Below is a small trained network, with its code and all its weights. Each question gives an input and a class and asks what happens when units are switched off, that is, made to give their printed mean instead of their output.

import numpy as np


def w(rows, s, z=0):
    codes = np.array(rows[::2]) - 128.0
    scale = np.full(codes.shape[1], s)
    scale[-1] = z or s
    return codes * scale


def norm(h):
    return h / np.sqrt((h * h).mean(-1, keepdims=True) + 1e-5)


def f(y):
    return y / 2 * (1 + np.tanh(0.7978845608 * (y + 0.044715 * y**3)))


def log_softmax(a):
    a = a - a.max(-1, keepdims=True)
    return a - np.log(np.exp(a).sum(-1, keepdims=True))


def net(x, mask):
    res = np.array(x, float).reshape(1, 8) / 4 @ E
    u = 0
    for l in range(2):
        y = f(norm(res) @ A[l][:, :-1].T + A[l][:, -1])
        res = res + np.where(mask[u : u + 16], y, B[l][:, -1]) @ B[l][:, :-1]
        u += 16
    return log_softmax(norm(res)[-1] @ U[:, :-1].T + U[:, -1])


A, B = {}, {}
E = w([
[127,110,126,133,120,117,119,116,147],'x0',
[2,124,165,58,97,55,137,119,170],'x1',
[131,55,120,103,69,147,174,76,14],'x2',
[190,121,150,145,104,145,56,79,177],'x3',
[64,111,90,66,210,205,101,8,121],'x4',
[33,101,101,222,90,156,54,174,103],'x5',
[149,52,187,143,197,34,64,142,73],'x6',
[143,236,106,142,127,104,121,65,72],'x7',
],0.0046)
A[0] = w([
[123,93,148,107,34,99,159,113,24,59],'L0N1',
[114,199,122,101,105,80,73,161,178,18],'L0N2',
[127,177,176,146,250,62,56,171,99,88],'L0N3',
[93,71,72,120,226,128,238,188,102,208],'L0N4',
[145,243,35,130,109,25,75,66,45,25],'L0N5',
[47,20,174,71,151,250,114,86,145,93],'L0N6',
[63,112,96,192,71,138,32,156,104,35],'L0N7',
[172,164,161,193,105,42,223,178,140,97],'L0N8',
[67,179,71,167,174,116,139,157,177,145],'L0N9',
[190,87,208,138,82,100,124,214,125,91],'L0N10',
[171,143,185,159,87,114,33,57,198,174],'L0N11',
[89,146,143,84,115,60,72,102,208,178],'L0N12',
[75,136,80,82,240,151,119,70,123,5],'L0N13',
[102,109,107,99,230,172,124,57,143,13],'L0N14',
[68,173,146,38,89,131,160,131,67,165],'L0N15',
[73,222,95,143,155,85,96,3,63,99],'L0N16',
],0.0066,0.0023)
B[0] = w([
[128,102,197,176,186,141,138,164,107,196],'L0N1',
[91,133,160,160,182,153,185,182,113,147],'L0N2',
[128,59,154,177,133,191,157,95,184,214],'L0N3',
[167,145,107,115,117,133,8,135,181,236],'L0N4',
[115,134,58,117,190,63,73,174,199,195],'L0N5',
[131,159,131,165,146,59,135,164,100,252],'L0N6',
[174,195,106,2,146,123,156,128,76,198],'L0N7',
[86,193,164,114,115,130,82,81,106,218],'L0N8',
[180,134,169,118,135,177,145,120,172,177],'L0N9',
[83,193,119,155,151,91,80,102,135,216],'L0N10',
[93,84,169,75,108,153,99,160,96,209],'L0N11',
[137,124,130,102,122,140,169,163,123,198],'L0N12',
[65,187,176,158,115,126,118,138,87,197],'L0N13',
[83,185,157,162,101,110,67,119,109,192],'L0N14',
[139,81,125,107,118,149,144,151,107,202],'L0N15',
[174,130,143,141,144,86,144,171,155,221],'L0N16',
],0.0084,0.004)
A[1] = w([
[80,191,67,106,50,161,192,74,180,107],'L1N1',
[139,147,156,111,200,119,54,141,200,131],'L1N2',
[148,91,89,194,106,49,192,111,75,133],'L1N3',
[46,118,77,89,242,172,105,24,101,8],'L1N4',
[78,149,45,167,111,127,221,70,84,201],'L1N5',
[62,118,99,146,98,130,54,169,112,61],'L1N6',
[72,70,173,77,153,85,131,178,113,139],'L1N7',
[125,169,92,71,63,189,161,166,118,42],'L1N8',
[127,77,142,133,154,113,128,145,4,99],'L1N9',
[163,130,115,188,13,55,139,173,175,32],'L1N10',
[201,120,62,224,121,174,65,76,149,99],'L1N11',
[134,94,180,179,211,48,149,151,101,77],'L1N12',
[137,171,215,127,127,163,123,87,88,237],'L1N13',
[102,136,54,109,151,158,94,235,62,19],'L1N14',
[106,124,212,8,78,2,177,148,177,96],'L1N15',
[110,115,24,145,117,79,91,174,220,170],'L1N16',
],0.0076,0.0019)
B[1] = w([
[151,55,93,225,79,184,68,39,139,160],'L1N1',
[171,93,100,64,79,160,192,90,120,254],'L1N2',
[157,134,198,118,97,132,215,206,255,140],'L1N3',
[17,227,214,185,95,69,78,111,99,136],'L1N4',
[94,118,212,150,103,172,120,70,240,134],'L1N5',
[166,134,151,88,186,70,124,108,169,177],'L1N6',
[176,133,22,198,138,140,159,138,120,210],'L1N7',
[90,58,83,139,165,117,111,83,129,164],'L1N8',
[148,129,152,96,77,177,176,146,218,199],'L1N9',
[103,164,217,170,203,69,29,110,80,132],'L1N10',
[121,85,46,209,167,50,233,204,62,196],'L1N11',
[79,97,136,137,76,194,107,55,195,211],'L1N12',
[124,70,132,55,95,168,80,194,64,205],'L1N13',
[164,145,110,43,142,97,134,44,132,194],'L1N14',
[154,124,105,148,146,95,115,121,58,239],'L1N15',
[158,91,160,47,144,123,98,164,198,168],'L1N16',
],0.0062)
U = w([
[54,255,240,201,154,82,68,129,102,81],'0',
[173,146,132,108,178,75,149,142,201,206],'1',
[151,120,106,88,142,157,106,141,125,233],'2',
[142,140,199,139,117,195,220,167,186,143],'3',
[164,161,109,63,138,143,165,56,96,125],'4',
[89,90,105,230,121,191,116,70,186,64],'5',
[145,131,133,122,152,123,141,130,122,110],'6',
[111,146,92,204,172,98,216,200,91,2],'7',
],0.0094,0.0033)

Each question gives the input, the list of numbers given to net, and the class t.
The units are the neurons (one row each of A and B). Each row of codes is followed by its name. A weight is (code - 128) times the scale printed after its matrix; where a second scale follows, it is the last column's (A, B and U).
mask holds one flag per neuron, layer by layer. A switched-off neuron (its flag False) gives its mean, the last column of its row in B, instead of its output. The means were averaged over made-up inputs and are rounded, as every weight is.
A unit's drop is (log p(t) with every unit on - log p(t) with that unit switched off) / (log p(t) with every unit on - log p(t) with every unit switched off).
The circuit of an input: a set's keep is (log p(t) with only the set's units on - log p(t) with every unit switched off) / (log p(t) with every unit on - log p(t) with every unit switched off). Starting from the 12 units with the biggest drops (on a tie, the unit counted first), units are removed one at a time, each time the one whose removal leaves the highest keep (on an exact tie, the one counted first), for as long as the keep stays at least 0.8.
units of the circuit, in order: the units of the circuit, biggest drop first
most important unit: the unit with the biggest drop
top k neurons: the k neurons with the biggest drops, biggest first
top k neurons in layer l: the k neurons of layer l with the biggest drops, biggest first
input [-4,2,-4,-8,-6,-6,4,-5], class 2: most important unit : L1N2
input [-6,3,2,-2,6,8,3,8], class 1: units of the circuit, in order : [L0N16, L0N5]
input [6,-3,-4,2,-4,-4,7,6], class 5: top 3 neurons : [L0N3, L1N12, L0N4]
input [3,2,8,-5,-7,-5,-7,4], class 3: top 2 neurons in layer 0 : [L0N1, L0N15]
input [5,-8,8,5,-8,-6,5,-4], class 0: units of the circuit, in order : [L0N10, L1N10]
input [7,3,-1,7,-3,-7,1,-1], class 2: units of the circuit, in order : [L0N11, L0N16]
input [-5,-2,3,4,-1,5,-3,5], class 1: units of the circuit, in order : [L0N5, L1N16]
input [-3,-2,2,-8,0,-5,-8,8], class 1: units of the circuit, in order : [L0N5, L0N16]
input [6,-3,-8,4,-6,8,3,-3], class 3: top 3 neurons in layer 1 : [L1N15, L1N2, L1N8]
input [-1,-4,3,-4,0,-6,8,5], class 5: top 3 neurons : [L1N12, L0N3, L0N7]
input [0,-5,-4,4,-3,0,8,0], class 5: units of the circuit, in order : [L0N3, L1N12]
input [-4,7,6,4,6,-4,3,2], class 7: top 3 neurons : [L1N7, L0N16, L1N15]
input [5,-8,1,-1,-3,8,2,0], class 4: units of the circuit, in order : [L0N7, L1N14]
input [-5,-4,-2,-1,-8,2,5,4], class 0: top neuron : [L0N8]
input [-4,5,5,7,8,1,8,-6], class 0: top 2 neurons : [L0N14, L0N13]
input [-2,-6,0,6,-6,-2,-4,4], class 0: top 3 neurons : [L1N10, L0N3, L0N7]
input [-2,1,-8,7,-3,4,0,-6], class 3: units of the circuit, in order : [L0N2, L0N4, L1N2]
input [-8,7,8,-6,-5,6,6,4], class 3: units of the circuit, in order : [L1N9, L1N3]
input [-4,0,0,3,-7,-6,-8,5], class 5: top 3 neurons : [L1N1, L0N6, L0N16]
input [0,4,-6,-6,8,-2,-5,-7], class 0: most important unit : L0N13
input [3,-7,7,2,2,-5,2,8], class 1: top 2 neurons : [L0N5, L0N16]
input [1,3,8,6,5,4,8,3], class 3: top 2 neurons : [L1N9, L1N3]
input [-1,-2,-5,-7,-6,1,0,8], class 1: units of the circuit, in order : [L0N5, L1N16]
input [-6,4,-1,4,-6,-3,-1,3], class 0: top 3 neurons : [L0N8, L0N10, L0N7]
input [-1,4,4,-3,-6,-4,3,1], class 0: top 2 neurons : [L0N8, L0N10]
